Here is a tiny trained network, its code and every weight. The questions are about switching its units off for an input and a class, where a switched-off unit gives its printed mean instead of its output.

import numpy as np


def w(rows, s, z=0):
    codes = np.array(rows[::2]) - 128.0
    scale = np.full(codes.shape[1], s)
    scale[-1] = z or s
    return codes * scale


def f(y):
    return np.maximum(y, 0)


def log_softmax(a):
    a = a - a.max(-1, keepdims=True)
    return a - np.log(np.exp(a).sum(-1, keepdims=True))


def net(x, mask):
    res = np.array(x, float).reshape(1, 5) / 4 @ E
    y = f(res @ A[0][:, :-1].T + A[0][:, -1])
    res = res + np.where(mask, y, B[0][:, -1]) @ B[0][:, :-1]
    return log_softmax(res[-1] @ U[:, :-1].T + U[:, -1])


A, B = {}, {}
E = w([
[60,224,98,123,27,125,199,10],'x0',
[87,172,61,47,253,83,212,166],'x1',
[103,26,47,201,133,53,103,50],'x2',
[138,154,2,167,158,66,98,202],'x3',
[241,37,43,126,72,202,227,124],'x4',
],0.0062)
A[0] = w([
[234,37,85,189,59,173,131,122,168],'n1',
[246,84,74,178,31,198,163,115,138],'n2',
[38,110,50,211,113,30,88,50,145],'n3',
[126,159,234,123,158,142,55,227,134],'n4',
[198,157,112,213,24,219,169,38,194],'n5',
[124,167,254,111,115,220,64,192,192],'n6',
[139,31,111,95,253,86,74,219,222],'n7',
[47,191,196,77,124,124,165,40,188],'n8',
[103,151,170,42,103,206,232,56,151],'n9',
[153,37,212,112,176,165,52,197,220],'n10',
[131,196,29,113,220,63,122,235,165],'n11',
[33,175,144,194,49,57,71,16,222],'n12',
[89,161,213,98,95,141,161,23,195],'n13',
[82,187,94,106,162,90,174,90,252],'n14',
],0.0064,0.0047)
B[0] = w([
[200,35,51,73,43,202,129,174,231],'n1',
[166,47,53,26,25,211,142,203,227],'n2',
[17,58,84,177,141,67,25,84,225],'n3',
[147,255,182,220,95,122,70,201,205],'n4',
[85,51,102,44,10,181,79,122,241],'n5',
[169,246,234,196,43,171,77,144,231],'n6',
[229,98,66,216,228,153,186,232,255],'n7',
[58,188,189,60,153,136,167,34,227],'n8',
[105,124,201,32,130,224,210,99,218],'n9',
[238,140,180,240,140,191,103,199,239],'n10',
[72,206,18,98,224,26,198,218,225],'n11',
[27,63,121,153,93,86,47,8,255],'n12',
[43,167,210,46,98,155,174,33,230],'n13',
[42,138,85,122,204,133,164,93,212],'n14',
],0.0065,0.0091)
U = w([
[163,24,68,28,2,200,133,145,142],'0',
[156,54,84,197,165,57,34,151,1],'1',
[70,170,224,34,153,171,231,33,57],'2',
[28,53,105,169,124,43,26,18,215],'3',
[95,202,12,105,237,29,207,214,224],'4',
[227,35,115,172,207,171,194,157,95],'5',
[122,222,219,177,38,120,48,94,84],'6',
[207,204,227,203,129,173,85,207,83],'7',
],0.0066,0.0041)

Each question gives the input, the list of numbers given to net, and the class t.
The units are the neurons (one row each of A and B). Each row of codes is followed by its name. A weight is (code - 128) times the scale printed after its matrix; where a second scale follows, it is the last column's (A, B and U).
mask holds one flag per neuron, in row order. A switched-off neuron (its flag False) gives its mean, the last column of its row in B, instead of its output. The means were averaged over made-up inputs and are rounded, as every weight is.
A unit's drop is (log p(t) with every unit on - log p(t) with that unit switched off) / (log p(t) with every unit on - log p(t) with every unit switched off).
The circuit of an input: a set's keep is (log p(t) with only the set's units on - log p(t) with every unit switched off) / (log p(t) with every unit on - log p(t) with every unit switched off). Starting from the 12 units with the biggest drops (on a tie, the unit counted first), units are removed one at a time, each time the one whose removal leaves the highest keep (on an exact tie, the one counted first), for as long as the keep stays at least 0.8.
units of the circuit, in order: the units of the circuit, biggest drop first
k most important neurons: the k neurons with the biggest drops, biggest first
drop when u is switched off: that unit's drop, to one decimal
input [-3,5,-2,5,8], class 4: units of the circuit, in order : (n11)
input [-3,-5,-8,5,3], class 7: 2 most important neurons : (n6 n4)
input [-1,-3,6,6,1], class 1: units of the circuit, in order : (n13 n9)
input [-4,2,0,-2,5], class 5: units of the circuit, in order : (n5 n7)
input [-4,1,-7,-2,6], class 7: units of the circuit, in order : (n6 n10)
input [-8,-3,4,7,-1], class 5: 2 most important neurons : (n7 n10)
input [-4,-5,4,4,0], class 1: units of the circuit, in order : (n9 n13)
input [-4,-2,-2,8,-4], class 4: drop when n11 is switched off : 1.7
input [-5,8,7,-3,1], class 4: drop when n11 is switched off : 0.2
input [-7,-8,-4,5,1], class 7: drop when n4 is switched off : 0.0
